Below is a small trained network, with its code and all its weights. Each question gives an input and a class and asks what happens when units are switched off, that is, made to give their printed mean instead of their output.

import numpy as np


def w(rows, s, z=0):
    codes = np.array(rows[::2]) - 128.0
    scale = np.full(codes.shape[1], s)
    scale[-1] = z or s
    return codes * scale


def norm(h):
    return h / np.sqrt((h * h).mean(-1, keepdims=True) + 1e-5)


def f(y):
    return np.maximum(y, 0)


def log_softmax(a):
    a = a - a.max(-1, keepdims=True)
    return a - np.log(np.exp(a).sum(-1, keepdims=True))


def net(x, mask):
    res = np.array(x, float).reshape(1, 4) / 4 @ E
    u = 0
    for l in range(2):
        y = f(norm(res) @ A[l][:, :-1].T + A[l][:, -1])
        res = res + np.where(mask[u : u + 12], y, B[l][:, -1]) @ B[l][:, :-1]
        u += 12
    return log_softmax(norm(res)[-1] @ U[:, :-1].T + U[:, -1])


A, B = {}, {}
E = w([
[65,185,153,21,181,134,86,235,253,179,143],'x0',
[99,33,212,62,130,91,215,116,100,155,114],'x1',
[211,102,147,144,93,172,178,239,146,86,93],'x2',
[74,108,66,118,149,255,188,155,58,174,76],'x3',
],0.0071)
A[0] = w([
[83,165,81,93,141,130,65,89,100,55,128,153],'L0N1',
[145,198,123,201,113,143,89,169,154,165,144,142],'L0N2',
[96,85,161,45,44,93,185,106,139,127,108,127],'L0N3',
[167,68,140,105,83,160,160,165,173,55,116,87],'L0N4',
[158,157,2,101,106,120,92,146,117,86,107,24],'L0N5',
[137,79,194,92,170,137,166,127,128,173,85,81],'L0N6',
[118,120,92,114,155,182,125,152,89,181,123,130],'L0N7',
[119,149,136,87,187,191,123,126,145,153,31,137],'L0N8',
[49,137,119,101,112,125,109,178,226,173,160,150],'L0N9',
[149,101,87,179,128,152,127,94,51,68,136,140],'L0N10',
[61,121,90,89,146,114,128,97,89,179,169,69],'L0N11',
[133,103,156,124,81,42,82,113,205,68,167,4],'L0N12',
],0.0088,0.0028)
B[0] = w([
[185,137,159,85,116,172,253,177,100,97,126,194],'L0N1',
[142,67,122,120,155,104,173,69,8,155,88,208],'L0N2',
[135,160,95,201,177,97,123,67,86,193,95,211],'L0N3',
[170,167,113,51,79,154,56,152,122,52,142,199],'L0N4',
[147,175,113,86,212,34,187,64,97,238,44,179],'L0N5',
[152,161,124,86,199,130,155,77,90,133,10,200],'L0N6',
[165,92,112,156,144,37,167,175,194,121,138,200],'L0N7',
[70,44,140,209,117,131,125,161,185,118,188,209],'L0N8',
[147,111,213,153,120,154,18,115,75,112,81,254],'L0N9',
[64,103,228,117,128,187,106,162,138,135,129,240],'L0N10',
[174,134,96,53,73,146,197,165,122,116,197,189],'L0N11',
[130,108,100,170,142,158,216,177,175,211,181,221],'L0N12',
],0.0071,0.0078)
A[1] = w([
[101,84,150,165,129,167,174,106,57,68,155,131],'L1N1',
[175,153,156,167,90,73,127,127,186,144,163,5],'L1N2',
[85,121,126,91,191,126,70,154,151,130,107,118],'L1N3',
[123,171,92,164,167,172,105,135,107,152,137,184],'L1N4',
[164,127,146,151,145,99,143,145,136,111,22,46],'L1N5',
[137,109,113,159,49,123,146,89,87,110,121,93],'L1N6',
[147,107,102,105,116,173,154,172,124,102,105,167],'L1N7',
[126,128,146,132,79,82,147,94,120,146,114,56],'L1N8',
[100,136,145,75,111,122,147,77,112,146,194,27],'L1N9',
[7,97,76,137,134,151,171,163,112,77,104,71],'L1N10',
[154,137,167,118,114,51,132,111,148,127,149,104],'L1N11',
[69,126,152,90,163,135,148,70,102,190,180,105],'L1N12',
],0.011,0.0029)
B[1] = w([
[52,140,200,167,147,104,17,156,193,169,125,254],'L1N1',
[39,55,71,98,164,141,204,118,202,235,146,174],'L1N2',
[63,126,186,243,93,183,77,21,81,100,96,197],'L1N3',
[137,91,190,98,125,69,156,75,111,134,57,160],'L1N4',
[87,214,49,80,92,49,164,149,93,59,202,231],'L1N5',
[113,139,129,106,158,182,71,118,161,76,76,189],'L1N6',
[219,134,67,83,80,143,117,37,160,154,254,209],'L1N7',
[115,122,103,95,159,113,138,191,94,138,31,164],'L1N8',
[148,173,74,64,79,209,88,177,131,48,201,165],'L1N9',
[106,115,96,168,191,72,175,110,230,208,167,189],'L1N10',
[67,109,50,172,173,224,155,102,138,157,123,176],'L1N11',
[248,164,96,122,63,100,120,190,134,36,121,229],'L1N12',
],0.0062,0.0082)
U = w([
[59,70,54,196,209,149,187,117,237,255,167,182],'0',
[32,107,200,196,123,206,18,123,159,117,61,175],'1',
[138,202,75,78,191,88,197,50,52,152,25,172],'2',
[158,193,39,37,41,194,111,169,156,34,212,159],'3',
[106,136,168,140,74,76,167,186,64,158,194,2],'4',
],0.0073,0.0026)

Each question gives the input, the list of numbers given to net, and the class t.
The units are the neurons (one row each of A and B). Each row of codes is followed by its name. A weight is (code - 128) times the scale printed after its matrix; where a second scale follows, it is the last column's (A, B and U).
mask holds one flag per neuron, layer by layer. A switched-off neuron (its flag False) gives its mean, the last column of its row in B, instead of its output. The means were averaged over made-up inputs and are rounded, as every weight is.
A unit's drop is (log p(t) with every unit on - log p(t) with that unit switched off) / (log p(t) with every unit on - log p(t) with every unit switched off).
The circuit of an input: a set's keep is (log p(t) with only the set's units on - log p(t) with every unit switched off) / (log p(t) with every unit on - log p(t) with every unit switched off). Starting from the 12 units with the biggest drops (on a tie, the unit counted first), units are removed one at a time, each time the one whose removal leaves the highest keep (on an exact tie, the one counted first), for as long as the keep stays at least 0.8.
units of the circuit, in order: the units of the circuit, biggest drop first
unit that matters most: the unit with the biggest drop
top k neurons: the k neurons with the biggest drops, biggest first
top k neurons in layer l: the k neurons of layer l with the biggest drops, biggest first
input [8,-8,1,-4], class 1: unit that matters most : L0N9
input [8,4,7,6], class 1: units of the circuit, in order : L0N9; L1N3
input [3,8,7,-8], class 0: units of the circuit, in order : L1N11; L0N3
input [6,7,-8,-6], class 3: top 4 neurons in layer 0 : L0N11; L0N7; L0N5; L0N12
input [-3,6,2,-6], class 0: top 3 neurons : L0N12; L0N2; L1N2
input [1,6,7,-1], class 3: top 2 neurons in layer 0 : L0N4; L0N5
input [1,-1,-5,-6], class 0: top 2 neurons : L1N2; L0N12
input [7,-8,-4,2], class 2: units of the circuit, in order : L0N2; L1N4
input [-6,5,8,1], class 3: units of the circuit, in order : L0N4; L1N7
input [-3,-2,4,6], class 0: units of the circuit, in order : L1N10; L0N9
input [-2,-5,-3,0], class 2: top 2 neurons : L0N5; L0N2
input [4,0,4,0], class 1: top 3 neurons in layer 1 : L1N3; L1N12; L1N9
input [-8,1,1,-8], class 0: top 3 neurons in layer 0 : L0N12; L0N9; L0N2
input [-6,-4,-5,2], class 1: units of the circuit, in order : L0N10
input [1,8,4,4], class 2: top 2 neurons : L0N6; L0N3
input [6,7,-5,2], class 2: top 3 neurons in layer 1 : L1N1; L1N12; L1N6
input [-7,-8,7,0], class 2: top 3 neurons in layer 0 : L0N5; L0N8; L0N2
input [0,-6,-8,4], class 3: top 3 neurons in layer 0 : L0N11; L0N3; L0N6
input [-4,0,-4,-6], class 0: top 2 neurons : L1N2; L0N12
input [-4,3,-7,-7], class 0: top 3 neurons : L1N2; L0N12; L1N11
input [8,-1,-3,-3], class 1: units of the circuit, in order : L0N9
input [-1,-7,6,-3], class 2: top 2 neurons in layer 0 : L0N5; L0N2
input [-4,2,-3,2], class 1: top 2 neurons : L1N1; L1N5
